Here is a tiny trained network, its code and every weight. The questions are about switching its units off for an input and a class, where a switched-off unit gives its printed mean instead of its output.

import numpy as np


def w(rows, s, z=0):
    codes = np.array(rows[::2]) - 128.0
    scale = np.full(codes.shape[1], s)
    scale[-1] = z or s
    return codes * scale


def norm(h):
    return h / np.sqrt((h * h).mean(-1, keepdims=True) + 1e-5)


def f(y):
    return np.maximum(y, 0)


def log_softmax(a):
    a = a - a.max(-1, keepdims=True)
    return a - np.log(np.exp(a).sum(-1, keepdims=True))


def net(x, mask):
    res = np.array(x, float).reshape(1, 7) / 4 @ E
    u = 0
    for l in range(2):
        y = f(norm(res) @ A[l][:, :-1].T + A[l][:, -1])
        res = res + np.where(mask[u : u + 4], y, B[l][:, -1]) @ B[l][:, :-1]
        u += 4
    return log_softmax(norm(res)[-1] @ U[:, :-1].T + U[:, -1])


A, B = {}, {}
E = w([
[131,36,138,188,126,150,183,135,87,31],'x0',
[189,79,255,78,123,32,83,142,116,157],'x1',
[216,88,52,73,194,145,100,64,37,169],'x2',
[105,132,134,112,129,124,147,124,111,132],'x3',
[110,126,171,141,123,167,96,100,109,150],'x4',
[145,161,140,204,199,127,153,190,111,174],'x5',
[97,137,167,30,207,193,55,251,93,48],'x6',
],0.0076)
A[0] = w([
[112,54,119,33,73,135,88,33,211,78,55],'0.n0',
[121,54,177,162,110,115,205,138,52,86,113],'0.n1',
[195,54,254,97,115,4,95,155,103,153,2],'0.n2',
[174,150,173,248,251,118,171,207,116,234,1],'0.n3',
],0.0079,0.0083)
B[0] = w([
[146,190,151,195,114,92,181,220,30,139,215],'0.n0',
[230,116,147,127,102,161,92,102,178,90,235],'0.n1',
[16,147,2,185,114,196,109,105,134,119,253],'0.n2',
[121,144,136,122,56,88,148,160,53,107,221],'0.n3',
],0.013,0.0041)
A[1] = w([
[141,76,128,188,72,65,202,39,151,215,48],'1.n0',
[74,147,210,147,50,78,120,127,243,120,80],'1.n1',
[191,87,64,80,131,90,85,57,45,166,2],'1.n2',
[111,202,118,63,94,93,102,141,155,255,80],'1.n3',
],0.0096,0.0061)
B[1] = w([
[108,169,129,7,132,166,42,220,152,144,254],'1.n0',
[124,120,149,136,249,97,168,72,95,163,240],'1.n1',
[75,170,195,173,217,76,208,92,143,124,217],'1.n2',
[192,21,131,180,44,164,127,84,159,56,253],'1.n3',
],0.013,0.0057)
U = w([
[130,138,150,20,147,159,43,195,151,125,254],'0',
[44,135,9,198,114,188,121,101,133,130,71],'1',
[117,132,176,157,211,89,186,95,128,146,142],'2',
[239,65,142,163,62,154,116,97,170,92,56],'3',
[132,170,144,158,29,86,155,178,16,144,72],'4',
],0.014,0.0046)

Each question gives the input, the list of numbers given to net, and the class t.
The units are the neurons (one row each of A and B). Each row of codes is followed by its name. A weight is (code - 128) times the scale printed after its matrix; where a second scale follows, it is the last column's (A, B and U).
mask holds one flag per neuron, layer by layer. A switched-off neuron (its flag False) gives its mean, the last column of its row in B, instead of its output. The means were averaged over made-up inputs and are rounded, as every weight is.
A unit's drop is (log p(t) with every unit on - log p(t) with that unit switched off) / (log p(t) with every unit on - log p(t) with every unit switched off).
The circuit of an input: a set's keep is (log p(t) with only the set's units on - log p(t) with every unit switched off) / (log p(t) with every unit on - log p(t) with every unit switched off). Starting from all 8 units, units are removed one at a time, each time the one whose removal leaves the highest keep (on an exact tie, the one counted first), for as long as the keep stays at least 0.8.
circuit, biggest first: the units of the circuit, biggest drop first
unit that matters most: the unit with the biggest drop
top k neurons: the k neurons with the biggest drops, biggest first
k most important neurons of layer l: the k neurons of layer l with the biggest drops, biggest first
input [-5,6,8,-8,-7,-5,4], class 2: unit that matters most	1.n2
input [-7,-2,-5,0,-6,-4,5], class 3: top 2 neurons	1.n3, 1.n0
input [8,2,-1,3,3,6,-6], class 3: top 2 neurons	0.n1, 0.n0
input [-1,-8,-7,-3,-1,-5,-8], class 0: circuit, biggest first	1.n0, 0.n2
input [1,2,6,6,2,-8,-8], class 0: top 2 neurons	1.n0, 0.n3
input [-8,-4,-7,0,-7,5,-6], class 3: top 2 neurons	1.n3, 0.n2
input [-5,-5,-7,-8,-1,6,2], class 2: top 4 neurons	0.n2, 1.n1, 0.n0, 1.n0
input [5,3,-7,-6,3,-8,-2], class 4: top 3 neurons	0.n0, 1.n2, 1.n3
input [-2,-1,8,-7,-6,-4,7], class 2: circuit, biggest first	1.n2, 1.n0
input [-3,-4,7,2,0,-8,-4], class 4: top 2 neurons	0.n0, 1.n1
input [3,-2,-1,-8,-2,0,1], class 3: top 2 neurons	1.n0, 0.n2
input [8,-2,8,-7,2,3,3], class 2: top 2 neurons	1.n2, 1.n3
input [1,8,5,2,7,4,7], class 1: top 2 neurons	0.n2, 1.n0
input [4,0,-1,-4,8,6,-1], class 4: circuit, biggest first	0.n3
input [4,8,8,3,0,3,6], class 1: top 2 neurons	0.n2, 1.n0
input [-4,-2,-7,-6,-6,0,-7], class 0: top 3 neurons	1.n0, 1.n2, 0.n2
input [-7,2,3,0,5,-8,-1], class 4: 2 most important neurons of layer 0	0.n0, 0.n1
input [-4,-6,4,0,3,-7,-3], class 4: 2 most important neurons of layer 0	0.n0, 0.n2
input [7,6,-4,-2,0,6,2], class 3: 2 most important neurons of layer 0	0.n1, 0.n0
input [-7,0,2,7,4,2,5], class 3: unit that matters most	1.n3
input [-1,-3,-8,-7,-2,8,7], class 2: 3 most important neurons of layer 1	1.n0, 1.n1, 1.n3
input [8,6,-8,-1,4,-7,-2], class 2: 2 most important neurons of layer 1	1.n1, 1.n3
input [2,6,-7,-2,8,-3,-7], class 0: 2 most important neurons of layer 1	1.n0, 1.n2
